Where the symbols take the units:
from | & + %
s738 | s752 s239 s375
s734 | s113 s929 s701
s922 | s740 s605 s896
s340 | s813 s492 s113
s437 | s118 s603 s743
s743 | s437 s849 s844
s701 | s734 s428 s752
s813 | s837 s597 s340
s239 | s576 s738 s900
s709 | s856 s314 s868
s890 | s871 s61 s837
s428 | s900 s701 s929
s849 | s575 s743 s603
s786 | s493 s807 s856
s856 | s786 s356 s709
s575 | s375 s844 s849
s375 | s738 s576 s575
s660 | s597 s837 s61
s779 | s832 s32 s118
s605 | s868 s922 s755
s493 | s567 s358 s786
s113 | s340 s305 s734
s871 | s425 s57 s890
s432 | s603 s118 s32
s807 | s356 s786 s358
s837 | s890 s660 s813
s576 | s844 s375 s239
s896 | s922 s868 s314
s358 | s807 s493 s832
s868 | s709 s896 s605
s740 | s22 s755 s922
s900 | s239 s752 s428
s425 | s755 s22 s871
s61 | s660 s890 s57
s832 | s358 s567 s779
s356 | s314 s856 s807
s305 | s929 s113 s492
s314 | s896 s709 s356
s603 | s849 s437 s432
s752 | s701 s900 s738
s118 | s779 s432 s437
s32 | s432 s779 s567
s57 | s61 s871 s22
s755 | s605 s740 s425
s844 | s743 s575 s576
s22 | s57 s425 s740
s567 | s32 s832 s493
s597 | s492 s813 s660
s929 | s428 s734 s305
s492 | s305 s340 s597

The rows follow the links: the fewer symbols apart two units are, the more alike their rows tend to be.

Each row is also shifted at random along 4 hidden directions that mean nothing.

Some units, each with a row of numbers:
s576
[9,-15,-6,-14,-4,-9,-14,3,-1,-7,5,5,8,-11,23,7,5,16,20,5,16,-12,-13,-8,-22,25,-14,-6,-17,-14,6,-7,5,-1,0,5,19,3,-5,21,8,1,23,7,-9,-14,9,10,16,6,-5,15,-6,8,28]
s57
[-14,0,-1,4,-2,7,-11,-16,17,24,-20,-13,-24,13,-19,6,-8,-22,7,-5,-11,-28,2,20,5,8,28,24,-13,1,3,-14,0,-4,6,-28,-4,4,30,-29,-16,-16,-6,3,26,3,-15,-9,-26,-12,5,-32,11,1,-21]
s929
[12,-9,4,-20,-8,9,10,3,-10,15,2,-26,20,-12,23,-9,-6,-2,13,-16,4,6,-13,-13,-15,1,-12,6,-25,-21,2,1,-5,-3,3,2,8,-16,0,-19,-2,4,10,22,-5,5,4,7,-2,-14,15,5,1,-11,8]
s305
[7,-12,-6,-17,-1,2,-10,-7,3,23,-11,-24,-16,-7,10,10,-5,-11,21,-15,11,-21,-9,-2,-15,20,-6,12,-15,-19,-13,-11,-1,-6,2,-12,7,-7,7,-14,-11,-6,13,18,12,-17,-1,0,-10,-16,18,1,-1,-10,-1]
s844
[16,-4,-1,-12,10,-5,4,4,-23,-17,19,7,-4,-24,-1,-23,6,16,8,-8,14,27,8,-26,6,-13,-28,-8,6,-6,-16,-19,3,8,-20,6,0,1,-2,-14,4,0,9,-11,-18,-23,1,0,24,-17,-1,-11,3,-14,-1]
s239
[22,-4,-5,-12,8,-14,10,8,-24,-6,17,-7,-2,-20,4,-28,0,10,22,-9,18,36,0,-24,4,-8,-22,-5,0,-15,-21,-27,3,3,-18,2,-1,-9,1,1,0,-15,13,-8,-15,-11,-1,-1,17,-25,4,-26,13,-9,-15]
s740
[-15,2,0,16,-5,-14,12,10,19,15,-7,-9,10,31,4,23,1,-14,-14,11,-9,-4,-15,26,4,9,19,-11,8,15,2,36,2,-4,21,13,-11,-9,-25,58,7,-3,-24,6,10,29,2,-2,-21,19,3,28,-14,17,-6]
s493
[-8,6,-2,-5,-6,0,-8,-16,12,-23,-12,22,13,11,13,13,5,7,4,15,5,-6,4,13,15,13,11,8,-10,21,13,-3,26,16,11,-12,11,-2,3,26,14,-6,9,-1,-12,20,-9,1,0,5,-15,-24,-6,30,-1]
s425
[0,1,-13,-5,4,-1,10,11,-21,-3,23,-5,8,-13,-10,-9,7,19,7,5,7,30,-2,-23,12,-12,-10,4,10,14,-18,-17,6,-17,-12,-6,1,-1,1,-1,-15,-2,15,-4,15,-7,19,-16,10,-8,-6,3,10,-3,2]
s832
[-4,5,-4,11,12,-2,-22,-8,4,-23,-2,38,-28,-5,-19,4,10,7,-8,14,2,-15,25,5,5,-1,-3,2,20,13,-6,-16,4,3,-12,-8,1,23,9,-8,1,-1,4,-23,2,-27,-2,-5,12,6,-18,-8,3,2,5]
s779
[3,2,-6,9,16,-2,-11,-3,-5,-27,5,33,-24,-11,-18,0,10,11,-7,7,7,0,22,-7,7,-10,-13,-5,25,7,-13,-11,3,5,-16,1,-2,21,-3,-6,2,5,1,-22,-6,-30,2,-5,21,1,-15,-2,-2,-7,2]
s375
[5,2,17,6,-3,-1,8,0,7,10,-10,-8,-4,3,1,-15,-6,-18,-12,-10,-10,3,3,9,-9,-8,6,-14,-7,-19,13,18,-18,16,4,17,-11,-9,-3,-8,12,6,-24,-1,-19,8,-18,14,-4,-2,15,-3,-1,-13,-13]
s813
[-2,-10,5,3,-13,7,0,16,-3,22,20,-16,26,-7,1,-4,-10,7,10,3,-9,-9,-22,-10,-30,8,4,-2,-22,-17,22,-1,-18,-30,3,5,9,2,13,-16,-6,3,14,9,18,-2,19,7,-7,15,-1,21,7,2,27]
s22
[-9,8,4,10,-8,-5,23,7,7,16,-4,-24,7,18,1,7,1,-14,-17,-2,-12,14,-9,12,9,-10,11,-8,7,11,-6,30,-1,-3,12,10,-15,-18,-20,28,-1,4,-28,3,7,30,-1,-3,-17,5,11,18,-9,-1,-17]
s597
[-1,-6,2,-12,-9,1,3,4,9,29,-9,-37,5,7,20,24,0,-16,0,-13,5,-17,-21,9,-14,20,2,0,-12,-13,-6,28,-6,-4,17,6,4,-14,-24,22,-5,6,-3,29,9,8,10,3,-19,4,20,42,-21,-5,7]
s358
[-12,4,3,12,7,13,-18,-6,6,-17,-7,32,-15,2,-13,20,14,4,-23,12,-3,-26,16,4,-3,-4,1,1,17,10,3,10,-4,2,-6,0,0,24,-8,-11,5,22,-1,-7,2,-20,9,-1,8,19,-17,25,-15,-5,19]
s437
[6,-4,-5,4,2,-16,-10,4,-5,-27,11,27,8,-10,3,-6,2,24,16,17,10,2,1,-3,-9,9,-7,-14,-2,-1,11,-20,7,0,-8,4,9,11,5,25,12,-10,15,-17,-17,-7,1,6,17,10,-18,-10,3,16,13]

From each start, follow one symbol. Which unit do you reach?
Answers are names.
[-7,3,-14,-5,-2,-2,-17,-15,5,-24,-8,20,3,6,6,15,7,18,13,19,11,-12,7,8,17,19,8,15,-3,26,2,-17,26,5,5,-23,13,4,6,22,1,-10,21,-4,1,7,-1,-9,0,-1,-20,-22,3,28,1]
% -> s709
[5,13,25,0,0,18,24,-2,-1,3,-9,-14,11,-2,10,-17,-5,-21,-26,-24,-16,19,7,-4,2,-32,-6,-11,1,-13,10,33,-17,22,3,23,-9,-11,-13,-33,14,25,-32,9,-28,12,-15,20,1,-5,19,9,-8,-25,-12]
+ -> s844
[-1,7,-9,-17,2,11,7,2,-16,-17,10,5,11,-9,3,9,14,17,-4,6,5,15,5,-14,23,-14,-11,8,15,26,-17,-3,19,0,-7,-6,7,-2,-15,4,-8,13,13,6,5,0,15,-16,12,-5,-10,12,-8,-3,6]
+ -> s896
[1,15,5,-2,-5,-3,32,2,-9,-27,-3,3,31,7,24,-5,10,5,-16,1,2,44,4,-1,27,-25,-7,-15,11,21,2,30,17,31,9,23,-3,-22,-38,44,25,7,-17,0,-35,43,-6,2,8,2,-3,-1,-13,11,-14]
% -> s493
[1,-1,0,1,4,1,-8,2,-9,-26,11,30,4,-14,-4,-10,7,21,1,9,4,6,9,-10,2,-6,-6,-5,3,4,9,-12,4,7,-11,2,7,14,8,-6,7,5,8,-16,-15,-12,1,4,21,7,-20,-14,5,5,12]
+ -> s432
[-9,9,0,22,0,-1,-9,-12,0,-24,0,32,-2,4,-31,-28,-9,13,-5,21,-15,10,19,7,17,-12,24,9,0,23,24,-31,12,1,-6,-17,-7,14,44,-26,1,-16,-3,-36,-3,11,-18,-5,2,-2,-26,-67,32,21,-14]
% -> s358
[-12,15,9,12,-3,22,15,-3,3,5,-7,-5,9,8,-11,-7,-7,-12,-25,-2,-21,13,10,7,15,-27,17,5,8,15,9,18,-8,6,7,0,-10,-8,4,-25,-4,14,-22,-4,4,24,-6,0,-13,2,1,-4,4,-4,-13]
+ -> s605
[8,-6,0,-6,-5,-6,-2,5,-10,-23,18,20,31,-9,14,-20,-4,27,19,13,3,10,-5,-9,-11,6,-5,-10,-18,-5,28,-20,4,3,-4,5,14,-2,12,7,13,-7,22,-10,-24,5,3,11,14,6,-19,-22,11,22,22]
& -> s437
[-7,-4,5,-11,-16,27,-10,3,-8,14,16,-3,32,-13,-6,-10,-9,16,14,3,-16,-9,-13,-20,-22,-2,13,18,-32,-6,31,-23,-8,-27,-5,-14,18,9,40,-61,-15,11,28,10,21,0,18,3,-7,5,-14,-6,18,0,33]
+ -> s61
[-6,0,-3,5,2,-5,-2,-7,11,24,-13,-17,-22,14,-12,2,-11,-19,12,-5,-1,-7,-4,17,9,9,16,14,-2,2,-15,-9,1,-4,5,-19,-9,-5,15,1,-14,-21,-5,2,20,6,-13,-14,-23,-15,14,-23,8,2,-28]
+ -> s890
[3,-8,11,7,0,-4,10,18,4,27,5,-20,2,-1,3,0,-2,-10,-12,-12,-5,-5,-18,-7,-27,-1,-7,-18,0,-31,-1,27,-27,-15,-1,24,-6,-4,-22,2,-2,14,-16,13,3,-10,10,14,-3,12,18,49,-9,-20,13]
% -> s701
[11,-21,-17,-10,5,-28,-22,5,3,6,0,-4,-21,1,13,18,3,6,38,4,32,-25,-20,6,-18,47,-13,-6,-9,-16,-21,-19,8,-10,-1,-9,10,0,-7,49,0,-28,25,5,5,-23,2,4,3,-2,7,9,-9,12,4]
+ -> s752
[0,-14,-6,-8,-17,-15,-6,2,15,22,-5,-27,24,15,24,5,-16,-3,33,3,4,-8,-35,16,-17,39,16,1,-40,-11,16,-7,5,-11,18,-8,9,-16,12,40,3,-29,13,12,8,28,-4,10,-25,3,7,-13,7,29,2]
+ -> s340
